Here is a tiny trained network, its code and every weight. The questions are about switching its units off for an input and a class, where a switched-off unit gives its printed mean instead of its output.

import numpy as np


def w(rows, s, z=0):
    codes = np.array(rows[::2]) - 128.0
    scale = np.full(codes.shape[1], s)
    scale[-1] = z or s
    return codes * scale


def f(y):
    return y / 2 * (1 + np.tanh(0.7978845608 * (y + 0.044715 * y**3)))


def log_softmax(a):
    a = a - a.max(-1, keepdims=True)
    return a - np.log(np.exp(a).sum(-1, keepdims=True))


def net(x, mask):
    res = np.array(x, float).reshape(1, 4) / 4 @ E
    y = f(res @ A[0][:, :-1].T + A[0][:, -1])
    res = res + np.where(mask, y, B[0][:, -1]) @ B[0][:, :-1]
    return log_softmax(res[-1] @ U[:, :-1].T + U[:, -1])


A, B = {}, {}
E = w([
[87,128,73,107,189,188,135,92,92,67,159,149],'x0',
[67,140,131,142,81,70,114,81,151,196,198,170],'x1',
[129,190,111,156,140,167,1,126,68,174,99,103],'x2',
[83,109,144,79,65,202,150,31,53,165,115,113],'x3',
],0.0098)
A[0] = w([
[145,159,148,120,120,190,88,118,60,144,79,79,177],'N0',
[63,143,130,131,86,112,105,50,109,169,162,152,121],'N1',
[120,113,109,99,151,168,147,107,104,92,122,134,98],'N2',
[117,127,127,130,120,101,148,128,148,119,150,153,1],'N3',
[132,63,144,98,109,116,247,122,157,125,137,123,160],'N4',
[129,110,107,107,170,180,161,133,111,78,117,122,93],'N5',
[128,143,75,125,210,180,127,141,106,66,123,128,203],'N6',
[131,83,148,108,107,115,230,119,147,113,126,143,145],'N7',
[105,168,99,172,162,111,99,156,135,128,148,152,85],'N8',
[180,140,137,160,143,84,107,198,173,116,110,114,68],'N9',
],0.013,0.0053)
B[0] = w([
[144,59,37,97,119,178,159,59,90,152,131,95,224],'N0',
[115,167,130,143,178,118,90,59,178,124,189,165,231],'N1',
[138,116,68,106,128,149,122,87,97,157,153,112,183],'N2',
[124,116,99,110,147,164,117,113,101,145,148,115,142],'N3',
[163,82,127,8,121,141,157,146,82,102,159,121,249],'N4',
[92,120,89,100,165,158,117,78,114,176,169,143,196],'N5',
[221,107,138,107,186,107,130,143,148,70,184,131,245],'N6',
[154,86,131,43,139,154,149,144,93,109,146,109,228],'N7',
[162,99,181,116,83,114,158,186,116,133,85,98,172],'N8',
[186,131,175,192,135,80,100,192,164,117,41,112,199],'N9',
],0.011,0.014)
U = w([
[135,99,71,101,159,150,130,88,110,134,175,132,215],'0',
[26,234,143,170,122,118,108,93,161,156,157,185,75],'1',
[153,163,180,244,169,75,101,178,200,105,104,140,190],'2',
[75,191,127,152,114,162,175,149,114,104,80,146,3],'3',
[73,147,128,161,103,128,153,146,87,99,110,132,5],'4',
[127,88,106,173,28,140,132,130,93,181,46,95,100],'5',
[151,101,172,102,123,117,151,204,114,106,130,127,130],'6',
],0.011,0.0041)

Each question gives the input, the list of numbers given to net, and the class t.
The units are the neurons (one row each of A and B). Each row of codes is followed by its name. A weight is (code - 128) times the scale printed after its matrix; where a second scale follows, it is the last column's (A, B and U).
mask holds one flag per neuron, in row order. A switched-off neuron (its flag False) gives its mean, the last column of its row in B, instead of its output. The means were averaged over made-up inputs and are rounded, as every weight is.
A unit's drop is (log p(t) with every unit on - log p(t) with that unit switched off) / (log p(t) with every unit on - log p(t) with every unit switched off).
The circuit of an input: a set's keep is (log p(t) with only the set's units on - log p(t) with every unit switched off) / (log p(t) with every unit on - log p(t) with every unit switched off). Starting from all 10 units, units are removed one at a time, each time the one whose removal leaves the highest keep (on an exact tie, the one counted first), for as long as the keep stays at least 0.8.
units of the circuit, in order: the units of the circuit, biggest drop first
most important unit: the unit with the biggest drop
k most important neurons: the k neurons with the biggest drops, biggest first
drop when u is switched off: that unit's drop, to one decimal
input [4,5,8,-6], class 2: most important unit => N4
input [4,8,-2,-2], class 1: 2 most important neurons => (N0 N6)
input [-5,-1,2,0], class 5: units of the circuit, in order => (N6 N1)
input [-6,-6,3,3], class 5: 2 most important neurons => (N6 N1)
input [6,-3,7,-7], class 6: 2 most important neurons => (N8 N1)
input [1,-6,-5,-3], class 6: 2 most important neurons => (N0 N9)
input [8,-1,4,-6], class 6: 2 most important neurons => (N8 N1)
input [-7,6,7,1], class 1: 2 most important neurons => (N1 N4)
input [0,4,-4,-2], class 6: 2 most important neurons => (N0 N5)
input [5,2,-8,-5], class 6: 2 most important neurons => (N0 N1)
input [-8,4,0,2], class 1: drop when N0 is switched off => 0.1
input [-4,6,4,-1], class 1: drop when N9 is switched off => 0.1
input [-8,-2,-2,0], class 6: drop when N1 is switched off => 0.1
input [-7,3,-3,0], class 6: most important neuron => (N0)
